Below is a small trained network, with its code and all its weights. Each question gives an input and a target symbol and asks what happens when units are switched off, that is, made to give their printed mean instead of their output.

import numpy as np


def w(rows, s, z=0):
    codes = np.array(rows[::2]) - 128.0
    scale = np.full(codes.shape[1], s)
    scale[-1] = z or s
    return codes * scale


def f(y):
    return np.maximum(y, 0)


def softmax(a):
    e = np.exp(a - a.max(-1, keepdims=True))
    return e / e.sum(-1, keepdims=True)


def log_softmax(a):
    a = a - a.max(-1, keepdims=True)
    return a - np.log(np.exp(a).sum(-1, keepdims=True))


def net(x, mask):
    ids = ['ζθλμξστψ'.index(c) for c in x.split()]
    T = len(ids)
    res = E[ids] + P[:T]
    r = res
    for j in range(2):
        rows = slice(4 * j, 4 * j + 4)
        q, k, v = (r @ M[0][rows].T for M in (Q, K, V))
        z = softmax(np.where(np.tri(T) > 0, q @ k.T / 4**0.5, -1e9)) @ v
        o = O[0][rows]
        res = res + np.where(mask[j], z, o[:, -1]) @ o[:, :-1]
    y = f(res @ A[0][:, :-1].T + A[0][:, -1])
    res = res + np.where(mask[2:10], y, B[0][:, -1]) @ B[0][:, :-1]
    return log_softmax(res[-1] @ U[:, :-1].T + U[:, -1])


Q, K, V, O, A, B = {}, {}, {}, {}, {}, {}
E = w([
[212,51,104,153,163],'ζ',
[212,138,76,116,125],'θ',
[50,63,125,179,116],'λ',
[215,156,143,167,180],'μ',
[191,142,166,145,75],'ξ',
[160,105,208,75,117],'σ',
[134,95,110,24,145],'τ',
[119,87,249,109,192],'ψ',
],0.019)
P = w([
[238,33,114,112,87],'0',
[224,54,118,109,102],'1',
[208,72,124,100,105],'2',
[195,98,117,104,119],'3',
[179,114,118,97,117],'4',
[164,135,125,94,127],'5',
[146,149,130,85,125],'6',
[129,168,136,87,130],'7',
[113,183,140,73,129],'8',
[96,202,147,77,132],'9',
[73,217,156,60,126],'10',
[58,233,156,61,127],'11',
[35,254,166,50,126],'12',
],0.0072)
Q[0] = w([
[122,85,200,100,83],'h1',
[92,141,173,91,55],'h1',
[251,131,222,143,172],'h1',
[31,120,72,113,137],'h1',
[60,81,125,134,226],'h2',
[169,135,85,100,53],'h2',
[66,153,51,187,18],'h2',
[10,61,134,204,92],'h2',
],0.023)
K[0] = w([
[20,84,106,141,127],'h1',
[59,44,129,158,64],'h1',
[14,238,154,105,100],'h1',
[208,68,125,167,176],'h1',
[126,8,88,211,146],'h2',
[181,184,182,84,192],'h2',
[230,134,204,32,131],'h2',
[251,28,113,141,119],'h2',
],0.018)
V[0] = w([
[148,176,88,193,238],'h1',
[170,181,127,57,119],'h1',
[102,90,90,70,252],'h1',
[146,154,10,94,140],'h1',
[120,67,102,168,126],'h2',
[80,101,31,143,88],'h2',
[89,78,103,59,133],'h2',
[208,187,73,43,112],'h2',
],0.013)
O[0] = w([
[218,169,94,215,178,159],'h1',
[168,89,74,75,130,204],'h1',
[157,107,172,144,254,131],'h1',
[79,107,45,157,228,58],'h1',
[182,116,148,156,138,157],'h2',
[131,53,113,147,173,2],'h2',
[116,78,179,82,163,78],'h2',
[114,98,40,36,147,146],'h2',
],0.012,0.0073)
A[0] = w([
[77,181,168,138,162,255],'n1',
[105,141,176,62,228,65],'n2',
[63,106,11,173,94,228],'n3',
[174,15,88,113,86,208],'n4',
[200,166,120,131,115,177],'n5',
[124,92,142,46,184,188],'n6',
[4,138,45,212,131,155],'n7',
[162,153,30,63,117,17],'n8',
],0.011,0.0034)
B[0] = w([
[164,103,60,104,145,152],'n1',
[70,236,131,95,99,169],'n2',
[84,184,93,175,91,170],'n3',
[186,148,225,178,155,186],'n4',
[81,201,54,85,131,241],'n5',
[69,89,170,179,100,179],'n6',
[254,164,159,69,117,135],'n7',
[146,20,75,113,182,250],'n8',
],0.015,0.023)
U = w([
[190,176,178,154,246,146],'ζ',
[144,112,129,197,179,2],'θ',
[154,162,140,186,181,38],'λ',
[163,154,123,146,235,162],'μ',
[108,123,86,254,63,203],'ξ',
[198,99,162,63,172,40],'σ',
[105,124,148,153,204,99],'τ',
[141,210,146,151,124,210],'ψ',
],0.0065,0.0051)

Each question gives the input, a string of symbols that net reads in full, and the target symbol t.
The units are the heads (4 rows each of Q, K, V and O) and the neurons (one row each of A and B). Each row of codes is followed by its name. A weight is (code - 128) times the scale printed after its matrix; where a second scale follows, it is the last column's (O, A, B and U).
mask holds one flag per unit, heads first, then neurons. A switched-off unit (its flag False) gives its mean, the last column of its rows in O or B, instead of its output. The means were averaged over made-up inputs and are rounded, as every weight is.
A unit's drop is (log p(t) with every unit on - log p(t) with that unit switched off) / (log p(t) with every unit on - log p(t) with every unit switched off).
The circuit of an input: a set's keep is (log p(t) with only the set's units on - log p(t) with every unit switched off) / (log p(t) with every unit on - log p(t) with every unit switched off). Starting from all 10 units, units are removed one at a time, each time the one whose removal leaves the highest keep (on an exact tie, the one counted first), for as long as the keep stays at least 0.8.
units of the circuit, in order: the units of the circuit, biggest drop first
unit that matters most: the unit with the biggest drop
top k neurons: the k neurons with the biggest drops, biggest first
which heads matter: for each layer, one digit per head in row order, 1 if its drop is at least 0.15 and else 0, layers parted by /
input ξ τ λ, target ψ: units of the circuit, in order => n8
input τ σ ζ, target τ: units of the circuit, in order => n6; h2
input μ ξ λ μ ζ σ μ ψ μ μ τ τ, target ζ: units of the circuit, in order => h2; h1
input μ ζ μ ζ τ θ, target τ: units of the circuit, in order => n6; h1; h2
input σ ζ τ ζ θ, target τ: units of the circuit, in order => n6; h2; h1
input μ ψ μ ξ ζ θ, target ξ: which heads matter => 10
input ζ ξ μ μ τ μ μ μ ζ μ μ σ μ, target σ: units of the circuit, in order => h1; h2; n8
input ζ ξ ζ ζ ξ λ μ ζ ζ μ μ σ, target ζ: top 3 neurons => n5; n8; n3
input ζ μ μ μ ζ σ ξ μ ψ μ μ σ σ, target σ: top 2 neurons => n3; n5
input μ σ μ μ μ ψ ξ μ τ, target τ: which heads matter => 01
input ζ σ ζ ξ, target σ: top 2 neurons => n8; n6
input μ ζ μ μ μ μ μ μ μ μ ζ ξ, target ξ: units of the circuit, in order => h1; n3; h2
input τ μ σ μ ξ ξ ξ ζ ψ μ ζ, target ψ: which heads matter => 11
input μ μ μ ξ μ μ τ μ μ ζ μ ξ λ, target ψ: unit that matters most => n7
input σ ψ ξ ψ, target ψ: which heads matter => 10
input ξ ζ μ, target ξ: top 2 neurons => n3; n8
input ξ μ ξ μ μ ζ μ ζ τ θ μ ζ μ, target μ: units of the circuit, in order => h1; h2; n8
input ζ μ ψ ζ μ μ μ μ ψ τ, target ψ: units of the circuit, in order => n8; h2
input μ μ ζ μ μ μ ξ τ ξ ξ, target τ: units of the circuit, in order => h1; n6; h2
input μ ψ μ ξ, target ψ: which heads matter => 01
input λ μ μ ζ ζ ζ τ, target ζ: units of the circuit, in order => h2
input ξ λ ξ, target ψ: which heads matter => 10
input μ ζ μ λ ζ, target ζ: units of the circuit, in order => h2; n4
input μ ζ ψ θ θ ζ μ μ μ ψ, target ψ: which heads matter => 10
input μ ζ μ ξ ζ ζ θ, target θ: which heads matter => 11
input ξ σ ξ μ ξ ζ μ μ τ, target τ: units of the circuit, in order => h2; n6; h1
input μ σ μ ζ θ ζ, target θ: unit that matters most => n8
input τ μ ζ τ μ ψ ζ, target ψ: which heads matter => 01
input ψ τ ζ λ μ μ μ, target ζ: which heads matter => 01
